In the rows, zero is written as 128.
Each row of numbers belongs to one of the elements below and depends on some of the facts about them. Some rows are named. Which element is each other row?

Named rows:
[125 134 140 192 131  87 163 126 115  72  39  90 112 121 141 137 157 156
  93  98  95 139 158 121  79 146 147 120 152 168 100 100 122 153 139  75
  60 183]: (177)
[ 88  61 126 135 125 136 142 100 153 113 122 133 129  98 133 120 133 135
 139 139  91 116 149 149 119 110 123 126 101 127 111 158 137 126 146 122
 121 161]: (1638)
[125 132 134 149 107 131 101 172 109 137 127 127 123  95  98 116 151 143
 137 162  97 122 110 142 180 111 146 116 152 107 107 112 167  90 122 125
 164  93]: (1941)
[ 71  78 132 155  97 117 118 114 150 123 118 133 144  81 126 127 155 157
 131 135  80 129 146 179 149 122 132 118 102 108  87 162 142 138 126  96
 119 130]: (1436)
[ 74  86 129 159  78 114  98 128 141 133 125 129 138  76 128 125 158 167
 118 136  86 127 129 196 166 123 132 109  95  98  77 158 139 143 112  82
 122 116]: (1693)
[147 155 130 119 132 128 129 145 119 131 131 130 125 141 116 132 126 121
 136 131 137 133 122 109 132 136 131 132 152 131 144 112 132 121 128 142
 143 107]: (376)
[154 156 130 126 140 135 123 148 112 139 133 130 117 140 121 124 123 125
 131 138 132 124 118 111 142 124 133 127 145 132 138 106 140 103 135 147
 148 117]: (1975)
[111  72 122 101  96 120 114  98 136 109 152  93 148 125 140 125 110 145
 128 123 167 127  98 162 121 108 130 119  85 117 116 164  98 149 104  69
 142 138]: (1356)
[150 156 130 132 138 129 133 149 110 137 116 121 126 139 122 134 133 121
 130 136 137 130 117 103 129 135 135 133 150 131 147 104 144 105 128 138
 137 122]: (257)
[145 149 129 127 140 137 126 147 116 146 114 138 122 136 136 127 124 129
 136 134 135 131 109 109 132 124 140 124 144 134 144 118 133  99 117 147
 138 101]: (1768)
[114  74 122 109 143 133 149  88 144 110 138 119 126 137 138 113  98 126
 133 124 128 119 143 127 102 102 125 126  84 136 127 155 109 128 157 119
 124 183]: (645)
[105  75 122 127 110 127 129  88 162 126 132 117 122 119 154 141 134 134
 116 126 141 117 133 152 105 121 114 129  97 135 118 147 125 146 125 115
 106 157]: (680)
[152 155 132 119 134 133 123 141 125 143 129 125 123 132 128 137 134 127
 138 139 138 125 123 113 138 124 132 129 145 136 140 106 145 114 129 148
 149 113]: (1697)
[108  87 125 128 112 124 132 103 145 115 137 121 137 124 142 130 124 134
 117 116 135 125 133 150 111 127 119 128  99 125 114 151 113 152 123 108
 108 152]: (931)
[ 89 138 126 161  90 120 114  83 160 176 141 141 155 116 180 154 122 148
 100  89 142 133 173 185 148 172  95 117  67 114 104 148 113 166 111 120
  67 128]: (2000)
[114  66 119  97 130 132 152  82 152 104 139 113 133 133 142 129 103 119
 133 114 155 125 128 129  81 110 118 138  96 141 140 165 100 150 131 114
 116 168]: (206)
[150 148 131 119 133 135 124 137 123 144 131 119 126 134 124 135 127 125
 137 142 143 126 119 109 139 123 131 128 145 134 141 108 149 106 124 141
 147 110]: (340)

Some facts about the elements:
(1168) η: (1769) (251)
(510) η: (1427) (1793)
(828) η: (257) (1733)
(1869) η: (1316) (209) (261) (278)
(152) η: (1670)
(1453) η: (564) (1306)
(1490) η: (209) (1266)
(170) η: (193)
(1125) η: (209) (403) (1572)
(917) η: (1946) (905) (1635) (327)
(1356) η: (1203) (568)
(115) η: (1264) (898)
(959) η: (1427)
(1693) η: (1306) (1941) (179)
(1524) η: (523) (1008) (1858) (1572)
(1772) η: (1316) (1941) (1113) (1996)
(1965) η: (1670)
(198) η: (1387) (1606) (1670) (432) (1113)
(871) η: (1203) (1941) (1823) (1970)
(1982) η: (568)
(1950) η: (95) (1927) (382) (1343) (1049)
(525) η: (257) (531) (1927) (701) (1920)
(177) η: (531) (226) (1266) (1653)
(926) η: (1467) (1970)
(931) η: (1858) (1825)
(483) η: (1467) (1689)
(952) η: (376) (1927) (496)
(37) η: (1150) (1530)
(1638) η: (261) (1113) (1848)
(1775) η: (1514) (715) (1113) (278)
(50) η: (1975) (1427) (1743) (1140) (75) (1769) (1970) (278)
(173) η: (1606) (1941)
(650) η: (756) (496) (814)
(512) η: (1140) (2028)
(785) η: (1150) (1266)
(817) η: (534) (660)
(76) η: (1475) (209) (1927) (1996)
(1108) η: (1150) (327)
(206) η: (1563) (403)
(680) η: (1264)
(402) η: (1743)
(1436) η: (1387) (1530) (1941) (275) (1077)
(1413) η: (1769) (1998)
(1201) η: (684)
(1610) η: (1945) (1049) (568)
(1929) η: (531) (226)
(127) η: (684) (95) (1653) (991)
(881) η: (1279)
(74) η: (1530) (715)
(158) η: (715)
(1832) η: (1970)
(645) η: (1563) (278)
(919) η: (1525) (263)
(1325) η: (1387) (432) (898)
(1000) η: (1525)
(1548) η: (564)
(232) η: (179) (1209) (1113)
(67) η: (531)
(842) η: (1546) (692) (898)
(2000) η: (1998) (327) (193) (673)
(1607) η: (1697)
(572) η: (1316) (715)
(1820) η: (1501)
(725) η: (1946) (1077)
(746) η: (1996) (1639)
(556) η: (403) (1462)
(1190) η: (1733)
(587) η: (1769) (251)
(298) η: (1606)
(1274) η: (1049) (340)
(949) η: (1558) (523) (1823)
(1979) η: (1468) (1501)
(1859) η: (1980) (814) (2028) (1589)
(877) η: (1514) (1998) (2028) (1639)
(116) η: (429)
(1081) η: (179) (193)
(1231) η: (1243)
τ (177) <- (684) (997) (694) (583) (1548) (232)
τ (429) <- (179) (298)
τ (949) <- (828) (257) (152) (1525) (694) (327) (1306) (298)
τ (358) <- (828)
τ (1552) <- (257) (1950) (525)
τ (1607) <- (1635) (1869) (1927) (680) (1231)
τ (1858) <- (1869) (1453) (1638) (1475)
τ (564) <- (1008)
τ (37) <- (1946) (1861) (1772) (952) (1858) (402) (583) (1279)
τ (919) <- (1558) (1861) (1490) (756) (1552) (177) (645) (1231)
τ (1501) <- (1558) (1980) (678) (1859)
τ (2028) <- (1558) (1858) (1475) (997) (572) (1243) (226) (1231)
τ (1558) <- (1861) (568) (1697) (158) (432) (877)
τ (496) <- (1861) (11) (1982) (2028) (173) (650) (512) (1108) (1475) (206) (1610) (1929) (1777) (226) (1190) (1823) (1589) (95) (1501) (877) (1081)
τ (917) <- (1768) (842)
τ (1733) <- (1768) (660)
τ (1000) <- (1768) (691)
τ (997) <- (917) (1825) (376) (1743) (206) (583) (587) (1859) (1266)
τ (756) <- (258)
τ (959) <- (258) (1343) (376) (568) (381) (382) (67) (1689)
τ (1343) <- (258) (1941) (251) (407) (846)
τ (678) <- (258)
τ (1920) <- (258)
τ (1772) <- (1525) (583) (1820) (230)
τ (1820) <- (1606)
τ (1970) <- (1606)
τ (1823) <- (959) (1524) (1092) (568) (1563) (898) (298) (1589) (1231)
τ (382) <- (1343)
τ (275) <- (1343) (952) (261) (1264)
τ (694) <- (691)
τ (1777) <- (691) (692) (905)
τ (942) <- (75) (785) (1150)
τ (684) <- (1524) (230)
τ (881) <- (1524) (572)
τ (877) <- (11) (483) (817) (206) (1462) (1777)
τ (226) <- (1982) (1552) (1049) (881) (1975) (1859)
τ (1525) <- (1092) (251) (725)
τ (1886) <- (1950) (209)
τ (232) <- (358) (678)
τ (274) <- (358) (1264) (116)
τ (95) <- (525)
τ (1929) <- (525) (1996) (523)
τ (1168) <- (525)
τ (1316) <- (926) (1743) (1572)
τ (1927) <- (926)
τ (1869) <- (1825) (840) (403)
τ (1861) <- (1638) (1243)
τ (1049) <- (1638)
τ (261) <- (1980)
τ (1231) <- (512) (678)
τ (523) <- (512) (340)
τ (1572) <- (1697)
τ (173) <- (1941)
τ (152) <- (381)
τ (1832) <- (1049)
τ (510) <- (821) (74) (1000) (842)
τ (660) <- (821)
τ (898) <- (680) (564)
τ (206) <- (402) (1929) (1733) (564) (1231)
τ (821) <- (402)
τ (840) <- (1610)
τ (1859) <- (1929)
τ (115) <- (694)
τ (568) <- (1733) (1462)
τ (1279) <- (523)
τ (1743) <- (1563) (1209)
τ (1867) <- (403) (898) (1279) (556)
τ (1453) <- (1832) (1306) (262)
τ (1980) <- (1793)
τ (1689) <- (1548)
τ (376) <- (1975)
τ (1490) <- (67)
τ (556) <- (67)
τ (1108) <- (1572)
τ (1150) <- (572) (846)
τ (1306) <- (572)
τ (1563) <- (1468)
τ (483) <- (1306)
τ (403) <- (846)
τ (381) <- (298)
τ (262) <- (905)
τ (842) <- (116)

Name these rows:
No name comes twice in this set of rows, the named rows included.
[119  95 125 128 114 121 120 113 129 108 132 113 120 130 134 113 124 145
 112 117 122 121 122 154 130 110 132 116  92 122  96 146 106 142 129  94
 119 154] | (483)
[127 178 129 138 118 127 121 133 110 169 125 139 150 126 135 147 121 133
 130 124 150 136 132 126 146 158 123 131 133 120 149 105 146 102 118 146
 116 104] | (327)
[134 137 130 131 124 140 122 153 132 134 128 142 121 118 109 134 150 115
 140 144 118 127 115 123 133 130 128 137 157 125 138 117 149 120 121 151
 143  99] | (1387)
[131 126 138 196 132  91 159 132 112  71  41  88 100 118 141 133 162 158
  86 108  91 132 151 124  84 134 147 117 145 166  92  91 134 140 147  77
  64 190] | (67)
[105  89 120 131 122 122 133 104 139 118 115 131 130 129 157 123 125 139
 118 115 131 128 120 149 102 120 126 124  95 131 117 164  99 145 112 110
 100 139] | (1000)
[146 148 128 108 122 130 126 134 120 132 137 118 135 141 124 138 123 119
 143 134 158 133 109 113 131 131 130 132 144 131 148 118 127 124 116 133
 154 104] | (1049)
[165 170 124 135 152 145 113 155 104 148 146 148  90 156 130 109 114 110
 102 123 129 115 130 108 148 128 116 123 123 125 130  99 124  99 151 174
 119 135] | (251)
[ 78  52 126 161  77 123 104 146 147 108 124 134 115  65 106 112 181 156
 118 153  68 111 118 192 153 106 133 114 107  99  73 160 154 135 114  93
 129 124] | (173)
[146 152 128 125 130 127 137 157 111 125 129 144 135 136 108 118 122 116
 140 114 132 142 113 114 131 131 131 130 154 127 138 124 118 127 115 142
 134  91] | (274)
[105  85 120 145 116 127 142 109 128 123 107 128 132 116 156 114 114 143
 122 115 133 129 124 148 104 114 127 118  92 133 118 159 106 125 114 110
  97 144] | (116)

The same elements again, as new rows of numbers:
Some elements and their rows:
[121 144 128 119 126 134 127 121 146 121 120 127 143 123 128]: (926)
[130 126 128 130 127 126 131 130 136 128 123 129 134 127 129]: (407)
[135 118 123 144 121 117 131 131 123 130 130 122 128 134 135]: (432)
[140 121 126 140 123 114 131 128 128 131 130 127 121 135 131]: (1209)
[111 157 128 123 125 138 129 114 146 128 122 122 136 124 137]: (232)
[ 74 129 160 220  92 116  74 166 125 152 155 143 123 144 132]: (1279)
[140 121 124 140 122 114 131 131 125 130 129 127 122 134 133]: (1996)
[139 120 124 140 121 114 132 131 125 131 129 127 122 134 133]: (1793)
[138 121 122 141 118 113 130 130 125 131 131 125 123 134 136]: (1049)
[155 124 101  60 144 141 156 177 133 117 118 108  90 105 155]: (1501)
[123 144 125 116 124 129 129 126 146 118 127 129 149 118 129]: (483)
[114 154 129 121 124 137 141 128 140 128 113 140 135 109 135]: (152)
[117 150 128 120 124 136 135 126 141 126 116 135 137 115 134]: (828)
[124 155 133 113 131 127 119 104 163 124 133 123 131 135 125]: (917)
[116 137 127 115 134 143 126 116 125 123 126 129 133 125 112]: (127)
[116 138 128 115 134 144 126 116 126 123 126 128 133 125 111]: (746)
[135 114 124 135 129 124 129 124 106 132 135 128 113 136 115]: (715)

Name these rows:
No name comes twice in this set of rows, the named rows included.
[123 143 125 117 124 127 128 119 150 121 124 128 146 123 126] | (842)
[140 123 140 138 145 132 127 149 111 116 131 127 123 129 135] | (1823)
[142 130 131 136 125 121 122 137 117 126 130 124 120 136 142] | (1475)
[114 152 131 121 128 139 129 116 146 124 120 124 140 123 132] | (1548)
[122 151 135 114 134 141 122 132 136 114 125 127 142 120 135] | (1610)
[121 155 140 117 118 145 119 122 137 132  92 129 127 133 144] | (1772)
[138 123 126 141 123 115 130 128 126 130 132 124 121 136 133] | (1975)
[140 117 123 140 123 112 132 133 125 127 133 126 125 132 131] | (1462)
[114 136 120 139 121 129 133 124 131 130 131 115 139 125 143] | (1552)
[131 129  95  40 146 160 160 150 145 121 105 112 101  99 124] | (1979)
[116 145 132 122 131 140 135 127 143 123 114 133 141 116 128] | (298)
[119 142 131 123 131 138 130 124 142 121 117 127 142 122 127] | (1524)
[153 110  93  67 134 132 166 165 144 130 107 111  90 108 144] | (1468)

